Below are the code and all the weights of a small trained network. Each question names an input and a target symbol and asks about switching units off, where a switched-off unit gives its printed mean instead of its output.

import numpy as np


def w(rows, s, z=0):
    codes = np.array(rows[::2]) - 128.0
    scale = np.full(codes.shape[1], s)
    scale[-1] = z or s
    return codes * scale


def norm(h):
    return h / np.sqrt((h * h).mean(-1, keepdims=True) + 1e-5)


def f(y):
    return np.maximum(y, 0)


def softmax(a):
    e = np.exp(a - a.max(-1, keepdims=True))
    return e / e.sum(-1, keepdims=True)


def log_softmax(a):
    a = a - a.max(-1, keepdims=True)
    return a - np.log(np.exp(a).sum(-1, keepdims=True))


def net(x, mask):
    ids = ['αβγδεζθλμξπψω'.index(c) for c in x.split()]
    T = len(ids)
    res = E[ids] + P[:T]
    u = 0
    for l in range(3):
        r = norm(res)
        for j in range(3):
            rows = slice(2 * j, 2 * j + 2)
            q, k, v = (r @ M[l][rows].T for M in (Q, K, V))
            z = softmax(np.where(np.tri(T) > 0, q @ k.T / 2**0.5, -1e9)) @ v
            o = O[l][rows]
            res = res + np.where(mask[u + j], z, o[:, -1]) @ o[:, :-1]
        u += 3
        y = f(norm(res) @ A[l][:, :-1].T + A[l][:, -1])
        res = res + np.where(mask[u : u + 4], y, B[l][:, -1]) @ B[l][:, :-1]
        u += 4
    return log_softmax(norm(res)[-1] @ U[:, :-1].T + U[:, -1])


Q, K, V, O, A, B = {}, {}, {}, {}, {}, {}
E = w([
[187,133,158,186],'α',
[170,120,141,141],'β',
[119,105,144,175],'γ',
[148,195,65,72],'δ',
[163,83,111,163],'ε',
[66,138,79,60],'ζ',
[131,81,109,95],'θ',
[112,198,168,61],'λ',
[126,127,143,196],'μ',
[171,94,116,119],'ξ',
[122,160,72,105],'π',
[4,41,103,212],'ψ',
[100,131,58,144],'ω',
],0.023)
P = w([
[81,96,115,197],'0',
[145,123,90,210],'1',
[112,121,118,190],'2',
[141,108,112,173],'3',
[149,113,97,169],'4',
[154,98,95,148],'5',
[151,96,94,141],'6',
[153,89,90,133],'7',
[197,81,78,142],'8',
[192,57,72,127],'9',
[236,77,77,160],'10',
[200,44,86,109],'11',
[254,38,84,147],'12',
],0.0044)
Q[0] = w([
[129,2,171,83],'0.h1',
[36,176,148,118],'0.h1',
[188,119,55,168],'0.h2',
[77,129,142,204],'0.h2',
[188,179,223,58],'0.h3',
[157,100,112,200],'0.h3',
],0.014)
K[0] = w([
[141,69,150,157],'0.h1',
[160,140,246,110],'0.h1',
[131,193,155,48],'0.h2',
[42,161,247,177],'0.h2',
[182,68,52,192],'0.h3',
[97,120,171,156],'0.h3',
],0.011)
V[0] = w([
[62,190,1,167],'0.h1',
[219,118,79,152],'0.h1',
[104,122,73,180],'0.h2',
[86,124,159,194],'0.h2',
[160,95,101,165],'0.h3',
[166,61,172,53],'0.h3',
],0.0084)
O[0] = w([
[121,25,146,35,252],'0.h1',
[196,80,50,99,191],'0.h1',
[209,229,175,194,109],'0.h2',
[158,117,2,109,68],'0.h2',
[144,173,169,43,161],'0.h3',
[79,130,147,176,99],'0.h3',
],0.007,0.0038)
A[0] = w([
[149,144,75,248,149],'0.n1',
[96,86,214,140,5],'0.n2',
[125,153,118,53,128],'0.n3',
[110,116,14,107,152],'0.n4',
],0.011,0.0022)
B[0] = w([
[98,117,114,83,246],'0.n1',
[112,195,133,147,167],'0.n2',
[163,222,105,167,222],'0.n3',
[166,51,252,103,255],'0.n4',
],0.011,0.0043)
Q[1] = w([
[143,104,67,134],'1.h1',
[107,216,133,224],'1.h1',
[138,147,251,188],'1.h2',
[211,82,107,147],'1.h2',
[170,144,135,53],'1.h3',
[87,191,134,134],'1.h3',
],0.011)
K[1] = w([
[96,206,118,86],'1.h1',
[134,134,133,170],'1.h1',
[121,116,71,196],'1.h2',
[100,162,176,164],'1.h2',
[60,189,146,68],'1.h3',
[135,81,123,251],'1.h3',
],0.012)
V[1] = w([
[112,236,64,153],'1.h1',
[213,196,73,175],'1.h1',
[132,193,193,135],'1.h2',
[100,131,148,136],'1.h2',
[133,24,254,153],'1.h3',
[171,214,185,53],'1.h3',
],0.0084)
O[1] = w([
[20,168,104,254,20],'1.h1',
[92,135,142,202,116],'1.h1',
[144,121,151,135,142],'1.h2',
[124,196,100,42,115],'1.h2',
[127,70,122,163,142],'1.h3',
[199,187,70,106,254],'1.h3',
],0.0072,0.0066)
A[1] = w([
[43,139,2,157,102],'1.n1',
[202,146,176,102,16],'1.n2',
[179,88,186,172,250],'1.n3',
[204,245,161,77,113],'1.n4',
],0.0073,0.0015)
B[1] = w([
[2,87,186,101,137],'1.n1',
[125,127,48,47,215],'1.n2',
[23,191,93,137,206],'1.n3',
[80,124,2,174,253],'1.n4',
],0.0074,0.007)
Q[2] = w([
[50,76,153,201],'2.h1',
[102,55,102,157],'2.h1',
[255,130,138,197],'2.h2',
[142,170,208,130],'2.h2',
[85,142,49,140],'2.h3',
[170,64,86,251],'2.h3',
],0.008)
K[2] = w([
[171,208,47,99],'2.h1',
[225,163,197,94],'2.h1',
[68,108,121,114],'2.h2',
[147,119,133,168],'2.h2',
[145,144,220,252],'2.h3',
[254,144,88,63],'2.h3',
],0.0096)
V[2] = w([
[148,36,84,172],'2.h1',
[12,76,11,192],'2.h1',
[190,236,122,92],'2.h2',
[20,221,133,128],'2.h2',
[3,114,143,189],'2.h3',
[81,21,85,94],'2.h3',
],0.0062)
O[2] = w([
[50,80,173,26,229],'2.h1',
[114,104,84,93,185],'2.h1',
[254,128,65,54,216],'2.h2',
[134,97,175,60,25],'2.h2',
[185,109,113,104,3],'2.h3',
[132,87,117,166,201],'2.h3',
],0.0092,0.0028)
A[2] = w([
[130,50,204,79,118],'2.n1',
[57,89,170,220,1],'2.n2',
[94,116,192,161,236],'2.n3',
[114,246,155,221,159],'2.n4',
],0.011,0.005)
B[2] = w([
[99,190,161,181,252],'2.n1',
[134,90,56,6,166],'2.n2',
[224,158,108,80,175],'2.n3',
[93,187,126,216,193],'2.n4',
],0.012,0.0044)
U = w([
[97,203,74,222,255],'α',
[80,117,78,156,49],'β',
[43,99,192,142,190],'γ',
[202,171,57,155,77],'δ',
[146,80,138,221,127],'ε',
[119,153,159,106,35],'ζ',
[154,182,246,122,131],'θ',
[111,197,125,131,97],'λ',
[93,124,119,129,63],'μ',
[74,98,109,181,114],'ξ',
[215,130,106,138,145],'π',
[50,80,90,124,147],'ψ',
[205,117,212,148,210],'ω',
],0.011,0.0057)

Each question gives the input, a string of symbols that net reads in full, and the target symbol t.
The units are the heads (2 rows each of Q, K, V and O) and the neurons (one row each of A and B). Each row of codes is followed by its name. A weight is (code - 128) times the scale printed after its matrix; where a second scale follows, it is the last column's (O, A, B and U).
mask holds one flag per unit, layer by layer, with each layer's heads first. A switched-off unit (its flag False) gives its mean, the last column of its rows in O or B, instead of its output. The means were averaged over made-up inputs and are rounded, as every weight is.
A unit's drop is (log p(t) with every unit on - log p(t) with that unit switched off) / (log p(t) with every unit on - log p(t) with every unit switched off).
The circuit of an input: a set's keep is (log p(t) with only the set's units on - log p(t) with every unit switched off) / (log p(t) with every unit on - log p(t) with every unit switched off). Starting from the 12 units with the biggest drops (on a tie, the unit counted first), units are removed one at a time, each time the one whose removal leaves the highest keep (on an exact tie, the one counted first), for as long as the keep stays at least 0.8.
circuit, biggest first: the units of the circuit, biggest drop first
unit that matters most: the unit with the biggest drop
k most important neurons: the k neurons with the biggest drops, biggest first
k most important neurons of layer l: the k neurons of layer l with the biggest drops, biggest first
heads that matter: for each layer, one digit per head in row order, 1 if its drop is at least 0.15 and else 0, layers parted by /
input α γ ζ γ μ ω ε, target ω: circuit, biggest first	(1.n4 2.h1)
input γ α α α ω β, target ω: 2 most important neurons	(1.n4 0.n1)
input α ζ γ α, target α: circuit, biggest first	(0.n4 1.h1)
input θ ψ ξ α, target ψ: 2 most important neurons	(0.n4 0.n3)
input λ θ ψ α ω, target γ: 3 most important neurons	(0.n4 2.n1 1.n4)
input θ α ω α ω β, target ω: unit that matters most	1.h3
input ε θ ω μ, target ω: 4 most important neurons	(0.n4 1.n4 0.n3 2.n1)
input α α β λ α γ α ζ θ, target ω: circuit, biggest first	(0.n4 1.n4 0.h1)
input θ γ ζ α γ α α α α, target α: circuit, biggest first	(0.n4 2.h2 1.h3)
input ψ θ α γ ξ, target ψ: circuit, biggest first	(1.h3 2.h2)
input λ θ γ α θ α ψ ω, target γ: heads that matter	001 / 000 / 000
input μ γ λ π, target θ: heads that matter	011 / 000 / 000
input μ ξ γ ε α ξ α γ α ω γ, target ω: heads that matter	111 / 101 / 100
input ω ω ξ, target ω: heads that matter	100 / 001 / 100
input α γ λ ξ α α α λ α λ θ, target ω: 3 most important neurons	(0.n4 1.n4 0.n3)
input α γ λ α ψ λ α γ α ζ γ, target ψ: most important neuron	(0.n4)
input γ α ω, target ω: 2 most important neurons	(0.n4 1.n4)
input α θ ω θ δ λ, target α: 2 most important neurons	(1.n4 0.n3)
input α θ ξ α α ω ω ω θ α, target ω: 4 most important neurons	(1.n4 2.n1 0.n3 0.n4)
input γ γ ε ξ θ, target θ: 2 most important neurons	(1.n4 0.n1)
input α β μ ε γ α θ, target θ: 3 most important neurons	(0.n4 1.n4 2.n1)
input γ α λ, target α: unit that matters most	1.h1
input γ α ξ λ ψ α λ α γ, target ψ: 3 most important neurons	(0.n4 2.n2 1.n1)
input μ ε α γ, target γ: 3 most important neurons of layer 0	(0.n1 0.n4 0.n3)
input α α ψ μ, target ψ: heads that matter	010 / 000 / 000
input θ α γ λ α ζ π, target θ: 2 most important neurons	(0.n4 2.n1)
